Each row has a class, written after it.
[ 15   5  33  30 -96 -63  31  -4  82 -10  64  10  -1  54  -8 -58  19  -4
  -1 -91  22  71  94  73  22 -74 -65  26 -11  -5 -56 -33]  Gur
[   2  -20  -29   -5   17  -28  -35  -19   87   85  -17   36  -32   24
  -44   73  -54  -61  -28   64  -89   48  -44 -109  -44 -102   44   21
  -59  -20   -7  -49]  Geb
[  56   68    9   78  -52  -17  109   62  152   -1   54   33   32  173
   31 -169   38   -3  -39 -169  -14  111  238   79   63 -112 -160   99
  -15   41  -54  -72]  Gur
[  -4   29  -28  -24   37   16    6   17   28   -4  -17  -69  -40  -15
   -8  -28    0   57  -33    0  -12 -152  -52  -34   -7   36    1  -25
  -10   15  -41   49]  Gur
[  50   20   40   62  -86 -157   77  -18  159   -8  -73   -6  -74   68
  -66   -6  -32   39  -11  -29   41  146    6   99   36 -138   17   34
  -67 -101 -140 -144]  gage
[ 53 -14 -12   5 -33  29 -29 -30  64  17  41 -15  -3  -4  -2  -3 -13  29
  -7  18   3  13 -36  18 -16 -23   6  60 -53  25 -83  -4]  duro
[ 156  110  -50   41  -14  145  -90   50  -85   86   45  106  -49   52
   -7  -92 -121  -52  -85  128   -9   91  -92  -36  -51 -124  -45  -41
   31   12 -155    8]  gage
[  53   59    5 -109   21   85  -22   12  -40  -17   45  -30   28    6
  -43  -35  -33   52  -45   33   21  -76  -72   26  -30   31   12   -3
   -8   49  -36   52]  kaba
[-326 -169   77   14  240  173 -131   93 -284  -41 -262  -19   26  -81
  -37 -133   10   13  263   59   -5 -157 -333 -175 -226   61  102 -222
   24  344 -324  233]  potef
[  69   59  -13  -70   33   30  -17   26   59   23   -8  -30  -19   21
  -28  -49  -40   56  -22   21  -34 -103  -66   81  -50   -6   50   26
  -67   35  -79    2]  Geb
[  7   5 -10 -49  37  58 -35  29  -7  -3  39 -32   5 -13  12  67 -10   5
   5  35 -39 -28  -8  32 -29  29  31  -5 -45 -10  48   9]  lupil
[  24   26   42   51 -124  -92   27  -24   80  -31    8   26  -17   55
  -14  -98    3  -18   20 -152   55  145  185  169   70 -103 -147   68
   18   15  -34  -45]  gage
[  0   8  -3 -52 -46  55 -64 -50  48  47  81  19 -32  18  19  40 -54  -9
 -55 -27 -21  22 -30   5  40 -20 -42  35 -48  37  33  36]  dodi
[-35   4   4  14 -14 -47 -25 -30   0  16 -12   8  -2 -10   3  32  36  10
 -14  -6  15  36   7   7   3  11   3 -19 -14 -42   4  -5]  Kobor
[-14 -19  13  38 -53 -54  27 -29  47   5  50 -15 -26  25  13 -21  13 -12
   6 -71  -4  16  77  21  43 -56 -18  28   5   9  -5 -11]  dodi
[-36  30 -32 -23 -18 106  22  20  60  82 -58 -47 -72  15  -8  55 -20  15
  47  52   3 -64  46 -89 -14  40 -25  45  -1   3  40  30]  gage
[ 127   72   22   75 -111  156   15   18  117  -22 -118   95  -19   35
   33 -200    6  -26  -15  -16  131  155  235  153  -10  -67 -297  117
   18   19 -107  -13]  duro
[ 69  17   8  42 -26 -62  -7 -19  31  55 164  18  -3  29  42 -24  -7 -20
  35 -73  15 -21  84  24 -64 -53  31  41 -31  55  30 -39]  duro
[ 32  60  -9 -65  17  61 -42  26 -10  11   3   1  -2   3  -5 -62 -38  20
 -27   3 -13 -57 -56  -5 -16  10 -11   0  -7  52  -7  40]  Geb
[ 32  12   7  43 -85 -58  40   9  82  12  59  23 -24  64  -1 -27  24  -5
   0 -82  16  86  92  58   6 -78 -57  17 -43  -8 -59 -43]  Gur
[   7    6   -8   46  -19  -91   27   43  -10   38   17   44  -94   40
   51   33   62  -47  -14  -52   30   26   53 -155  -26  -17  -26    2
  -21   -2   -9  -29]  Geb
[  76   44  -30   -9  -73  -35   16    8   17 -101   70   13   24   -3
  -23   43   43   -5  -62  -70   22   43  -53  143   47  -10  -33  -26
   10  -11  -75  -29]  kaba
[-17  -2  22 -30  18   8 -29   4  44 -62 -17   7   7  -5 -13  82  55  15
   9  -4  15  68 -44  94 -21   6  55 -14 -32 -35 -42 -11]  potef
[-19 -11  35  32 -29  40  27 -81  17  42  74  49  35  25  16  24  -3 -31
 -15  15  -7 100 141  -1  76 -10 -25  27  13 -57  97 -41]  gage
[ 33  41 -14 -29  -1  38 -16  -2   6 -11  49   3  30   6 -10 -21  -8  20
 -44  20 -10 -19 -54  -6 -22 -10 -14 -17 -34 -19 -46  15]  Gur
[ -15   26   12  -66   33   47    4   27 -110    6  -80  -74  -31   -4
  -11   29  -43   26   -3   29    7  -70   13  -42   12   16  -20   46
   -6   24   35    9]  Kobor
[ 35 -27  52 -52 -63 -47  13  23 128   1 -37 -40 -83  37 -36   2 -13 -17
 -18 -58  28  -4  67  70 -18 -98 -43  75  -5  90 -30 -73]  kaba
[ 60  98 -25 -16 -33  40 -51   0  -2   2  47   9 -20   6  14 -18  17  28
 -82 -31  45 -15  10  39 -14  -5 -72  10 -12  23 -39  54]  Kobor
[ 100  -27    2   93  -55 -131    7  -14  103  -10    2  -17  -89   23
  -24  -27  -23   37  -77  -68   34   77  -27   26   62 -120  -20   56
  -10  -63 -145  -69]  potef
[ -33  -14   32   32 -105  -13    2  -58   82  -18    6   15  -50    2
    5   19    1  -25  -17  -52   30  148  114   24   90  -53 -128   32
   25  -79   52  -49]  Duneb
[ 41  24   4 -41  57  22 -17  10  34  23  -1 -25  40  13 -33 -43 -20  45
 -11  38 -16 -89 -57   3 -81  17  52 -11 -29  33 -56  32]  kaba
[ -47  -17   12   -8    6  -24  -31   22 -159   -5   -3  -79  -46    1
   38  -36  -19   34  -17  -55   12  -46  -73  -32  107   54   13   17
   43   78  -13   11]  Gur
[  50   41   38  -22  123 -105   -2   18  -12  -43  -20  -82   22   72
  -54  -32   -4   45   33 -103  -77 -111   -2  219  -82  -18   80   12
  -19   81 -104  -11]  Vafav
[  7  22  11  25 -39 -58   0 -20  78 -23  27 -10   2  27  -5 -35  21  17
 -35 -49   4  92  70  80  58 -28 -66  35 -30 -80 -13 -47]  lupil
[ 29  17   0   0   0  40  -6  13 -62 -26  -7 -15  21   0  -4  23  21   7
 -24  22  25  17 -37 -91 -23   9 -42  25 -10 -10 -61  11]  Gur
[-41  12  12  40 -29 -15   4 -31 -23  12  60 -17  -8  34  14  26  32  -9
  38 -64  18  46   5 -17  -8  -9  35 -29  38  -8   4 -19]  dodi
[  46  164   -2  -77   -8   98  -16   54   12  -93   27  -64  -30    7
  -18 -120  -16  117  -84  -59   82  -33  -13  136   83   36 -118   19
   -6   19  -28   54]  lupil
[ -22  -81   -9  -83   44   62  -31  -15   15   30   62  -50  -28  -26
   21   87   13   30   32  -15  -51 -145  -29  -39  -68   50  122   13
  -51  102   31   77]  Geb
[-138  281 -577  334  -21   85  589  -19   -6 -223  591  498  518    8
 -225 -780  692   89  134 -109 -126 -269   80  408  433   11 -262  148
 -287  252 -803   23]  duro
[-11 -10  -5 -36  62  42 -29  14 -21 -15  18 -36   7 -19  -2  91 -29 -10
  21  41 -42 -59 -58  59 -50  41  47   1 -22  -4   3 -21]  Duneb
[ 116   77   13  105 -386 -357  158   82  380   72    1 -204  -51  101
   81  -31   76   56  134 -283  -67  -32  328  394  126 -147  -59  181
 -119   66   39 -178]  Kobor
[  0 -11  28  -9 -24 -34  -2  21  70   9  55 -17 -33  34  -1 -21 -22   8
   9 -37   5   6  12  33 -36 -64  23  17 -22  51 -29 -24]  Duneb
[-21  18  13  11 -46   6  24  -7  93 -36  12 -44  22  44   9  24  12  11
  -2 -48   8  43  23 109  -5   3 -12   0 -26 -26 -47   4]  dodi
[  49   82  -23  -18 -146  -62  106    6  168 -120    7  -44  -39   83
  -93 -103  -11  127    8 -171   93   80    6  263   58  -70  -46   42
  -22  -77 -180  -24]  Duneb
[  24 -104   35 -152   -1    0 -111  -27 -107  -25    5  -73   39 -117
   49  222    3 -133   -3  123 -113  -41    2 -151 -111   -4    0  -39
   14  -53  230  -31]  kaba
[ -30   62  -23  -19   73    9   -5   25   92   24   -5  -15  -11   16
  -43  -49  -18   69   -5   47  -31  -74 -106    0  -31  -28  114  -36
  -61    4  -52    5]  lupil
[ 32  72  14 -39 -42  89  22 -37  40 -36  70  22 -28  43  -1  -7  17   0
 -64 -42  87  13  81  16  24 -10 -44  88  72 -40   9 -21]  gage
[ 103  192  -66  -84   27 -155   95   32  -18  -46  140  -97  -28   77
  -24   39   63  101   -6 -130  -67 -106   17  224   76  -19  217  -62
   -2  -68  117 -105]  potef
[ 149   24  -34   30 -186  -86 -142    7   37  103   89   82   -5  -12
   77   94 -159 -134 -211   61  -84  228 -251 -214  120 -249 -183  133
 -184  134   27 -144]  Vafav
[  27    3   34  102  -84  -81   90  -10  136  -27   79   -7  -31  110
  -27 -134  -16   43  -11 -166   73  134  159  195   57 -117  -53   46
  -14  -29 -108  -80]  lupil
[ 52  87 -31 -44  10  44 -22  41  20   4  67  25  -2  13  10 -16   5  38
 -49   1   4 -49 -25  56 -35   1   5 -24 -38   3 -23  33]  Kobor
[-17  26  17   1 -16  -3  10 -43  33 -13 -16  -9  -2  11  -4   0   4  -2
 -29   8   6  38  27  49  41  -5 -29  16  -9 -59  -2 -28]  dodi
[ -44   33   16 -145  201  196  -48   70 -116   39   29   72  -98  -24
   26  136  -51  -76  -92  169  -38 -109  -34 -179  -23  -25    8    8
 -104  130  129    6]  potef
[  7  67  -2 -82  32  53 -22  39 -20 -31 -41 -29  34   7 -18 -80 -26  55
 -44  30  -8 -70 -71  78 -17  -2  -9   0 -46  46 -75  30]  Kobor
[   4   -5   21   20 -141 -117   51   33  104    8   63   42  -21   54
    3  -45   24  -23   -9 -107   18   86   81   62   66 -106  -64   37
  -20   25  -27  -72]  Kobor
[ 36  64 -12 -11 -18  19  19  -2  15   6   3 -36 -32  23 -23   2   9  44
 -55  17  52 -20   1 -62  -9   1 -16  12 -17 -11 -49  34]  kaba
[ 31   2  -6 -38  31  24 -44  -9  -6 -18  -2 -65 -22 -16 -29  70 -32   6
 -15  26 -40 -30 -50  72 -38   0  25   0  12 -23   7   5]  Vafav
[   9   53  -14  -26   -1    9    1   -1 -104  -13  -18  -27  -26    3
  -11   29   13   20    5    9   35    4   14  -64   -3   22  -34   17
  -15   -3  -22   44]  gage
[ 115    0  113  -84   41 -231  -22  -83   22 -137   28 -153  -31   61
  -21  185  -21   71  -93 -177   -4  112   45  439  -64  -33  114  -81
 -153  -35  -18 -124]  Geb
[   1  -50   30   79  -69 -109   11  -70   46   -6  120   17   -6    1
   46   48   40  -43  -11 -110  -27   80  156   59  104  -51  -54   24
    0  -71   77  -47]  potef
[ -9 -42   9 -61  55  47 -46   2 -41 -12  48 -22  35 -54  24 157  31 -28
  -4  51 -59 -33 -11  52 -38  37  26   3 -59   5  73 -47]  Kobor
[ -2  26  13  44 -32 -72   6   6 105 -14 -14   2 -50   1   9 -22  33  21
 -16 -39  24  56  11  20  40 -53  -8   1 -20 -53  -1 -72]  lupil
[ 45  78  -5 -33 -36  -6   7  44  43 -16  -1 -25 -50  22 -11 -42 -29  10
 -49 -17  18  -3  49 121  72 -18 -75  82   5   8  19  -7]  Vafav
[ 121   50   12   34  -15   23   23    4  -16   54    1  -18  -21    0
  -32 -128  -17   55  -15   21   45  -80  124    6   43  -18  -66  166
   74  -60  -39  -32]  Kobor
[  67   26   -4   55  -27  -40    0   11  193   56   28   45  -35   54
    8 -138  -33   43  -64  -31    7   15  -18   39   -9  -79   10   32
  -59    5 -115  -30]  Geb
[ 32  -8   6  -3 -53 -63  19   3  83  22  70  31 -19  32  -5  16  18 -13
   8 -26   6  46  40  17 -20 -58  25  16 -30   3 -16 -43]  gage
[  26   73   23   49 -114   46   21   16   44  -33    7   35   -1    4
  -18  -71   16   29   20    1   62  103   31   19   81  -45  -92   79
   30  -47  -79  -16]  Duneb
[  50  154  -78  -45  -95  130   32  -33   20   28   -7   63   59   74
  -68 -124  -18    1  -75   93   34   57    2  -35   -3  -23 -152   61
  -40  -91 -144   74]  dodi
[ 20  70   6 -11 -35  27   7  15   4  29 -23 -55 -39  62 -20 -34 -52   1
  13  20   2  19  36 -14  -6 -41 -49  58  -6  -4 -59 -22]  duro
[  5  28 -12  15 -25 -44   7 -25  30 -13 -11  17 -42  17   2  19  21   9
 -54 -52  10  39  42  49  55 -26 -39   4   2 -72  -4 -35]  Kobor
[ 17  25  26 -55  29  -7 -10 -28 -27 -33 -11 -75  30 -12 -32  46  -4  14
  11   6 -30 -61   4 129 -36  33  17   6  -6  -4  27   1]  Vafav
